Here is a tiny trained network, its code and every weight. The questions are about switching its units off for an input and a class, where a switched-off unit gives its printed mean instead of its output.

import numpy as np


def w(rows, s, z=0):
    codes = np.array(rows[::2]) - 128.0
    scale = np.full(codes.shape[1], s)
    scale[-1] = z or s
    return codes * scale


def norm(h):
    return h / np.sqrt((h * h).mean(-1, keepdims=True) + 1e-5)


def f(y):
    return y / 2 * (1 + np.tanh(0.7978845608 * (y + 0.044715 * y**3)))


def log_softmax(a):
    a = a - a.max(-1, keepdims=True)
    return a - np.log(np.exp(a).sum(-1, keepdims=True))


def net(x, mask):
    res = np.array(x, float).reshape(1, 2) / 4 @ E
    u = 0
    for l in range(3):
        y = f(norm(res) @ A[l][:, :-1].T + A[l][:, -1])
        res = res + np.where(mask[u : u + 5], y, B[l][:, -1]) @ B[l][:, :-1]
        u += 5
    return log_softmax(norm(res)[-1] @ U[:, :-1].T + U[:, -1])


A, B = {}, {}
E = w([
[84,147,185,118,141,153,33,131],'x0',
[252,77,112,106,184,166,154,197],'x1',
],0.0021)
A[0] = w([
[144,105,134,124,174,219,91,98,197],'0.n0',
[67,133,155,116,122,102,87,117,2],'0.n1',
[165,71,79,127,144,111,150,147,109],'0.n2',
[102,109,141,146,152,148,54,162,187],'0.n3',
[4,129,95,161,67,123,186,77,235],'0.n4',
],0.0025,0.00083)
B[0] = w([
[89,203,130,150,101,142,130,109,160],'0.n0',
[189,64,96,133,151,108,93,114,138],'0.n1',
[2,129,94,166,163,116,116,198,156],'0.n2',
[102,148,140,115,122,116,117,105,163],'0.n3',
[163,122,176,122,140,160,97,134,250],'0.n4',
],0.0037,0.002)
A[1] = w([
[145,122,212,158,70,122,113,45,254],'1.n0',
[76,209,121,181,152,140,130,150,155],'1.n1',
[116,160,167,144,154,98,186,176,114],'1.n2',
[157,160,125,132,201,221,19,162,219],'1.n3',
[151,135,59,175,13,54,186,5,222],'1.n4',
],0.0026,0.00067)
B[1] = w([
[74,154,130,5,128,54,71,55,238],'1.n0',
[198,17,128,81,106,134,186,136,151],'1.n1',
[172,186,180,114,104,154,116,169,141],'1.n2',
[89,81,162,144,68,116,158,82,252],'1.n3',
[77,81,229,85,107,182,75,93,198],'1.n4',
],0.0029,0.0018)
A[2] = w([
[145,102,122,121,123,144,161,140,227],'2.n0',
[173,125,134,132,151,135,110,159,255],'2.n1',
[147,143,44,134,147,106,147,152,64],'2.n2',
[73,141,166,112,119,103,66,51,206],'2.n3',
[157,167,2,140,143,99,151,141,32],'2.n4',
],0.0055,0.00061)
B[2] = w([
[133,101,175,141,112,149,99,126,146],'2.n0',
[67,89,149,131,45,94,199,71,140],'2.n1',
[70,210,98,94,224,94,44,33,141],'2.n2',
[60,177,78,5,105,77,222,42,254],'2.n3',
[135,201,35,134,184,202,97,50,147],'2.n4',
],0.0032,0.0071)
U = w([
[44,171,143,2,66,55,169,37,189],'0',
[169,166,117,167,112,41,29,210,6],'1',
[160,205,12,189,242,191,145,102,183],'2',
[165,173,123,179,115,31,47,209,1],'3',
[180,174,128,178,112,34,54,191,7],'4',
[175,177,133,150,114,72,25,201,18],'5',
[165,39,219,197,72,175,167,211,176],'6',
[178,162,126,189,110,32,46,175,9],'7',
],0.0096,0.0074)

Each question gives the input, the list of numbers given to net, and the class t.
The units are the neurons (one row each of A and B). Each row of codes is followed by its name. A weight is (code - 128) times the scale printed after its matrix; where a second scale follows, it is the last column's (A, B and U).
mask holds one flag per neuron, layer by layer. A switched-off neuron (its flag False) gives its mean, the last column of its row in B, instead of its output. The means were averaged over made-up inputs and are rounded, as every weight is.
A unit's drop is (log p(t) with every unit on - log p(t) with that unit switched off) / (log p(t) with every unit on - log p(t) with every unit switched off).
The circuit of an input: a set's keep is (log p(t) with only the set's units on - log p(t) with every unit switched off) / (log p(t) with every unit on - log p(t) with every unit switched off). Starting from the 12 units with the biggest drops (on a tie, the unit counted first), units are removed one at a time, each time the one whose removal leaves the highest keep (on an exact tie, the one counted first), for as long as the keep stays at least 0.8.
circuit, biggest first: the units of the circuit, biggest drop first
k most important neurons: the k neurons with the biggest drops, biggest first
drop of u: that unit's drop, to one decimal
input [2,7], class 6: circuit, biggest first : (2.n3)
input [-1,0], class 2: 2 most important neurons : (1.n4 1.n3)
input [-4,0], class 2: 2 most important neurons : (0.n2 1.n3)
input [-1,4], class 2: circuit, biggest first : (2.n3 1.n4)
input [2,8], class 6: 3 most important neurons : (2.n3 1.n3 2.n1)
input [-5,-1], class 6: 2 most important neurons : (1.n4 2.n3)
input [7,7], class 6: 2 most important neurons : (2.n3 1.n0)
input [-1,7], class 2: 2 most important neurons : (2.n3 1.n4)
input [5,5], class 6: 3 most important neurons : (1.n0 2.n3 1.n4)
input [1,3], class 6: drop of 2.n3 : 0.7
input [-7,4], class 2: drop of 2.n3 : 0.1
input [2,4], class 6: drop of 2.n3 : 0.5
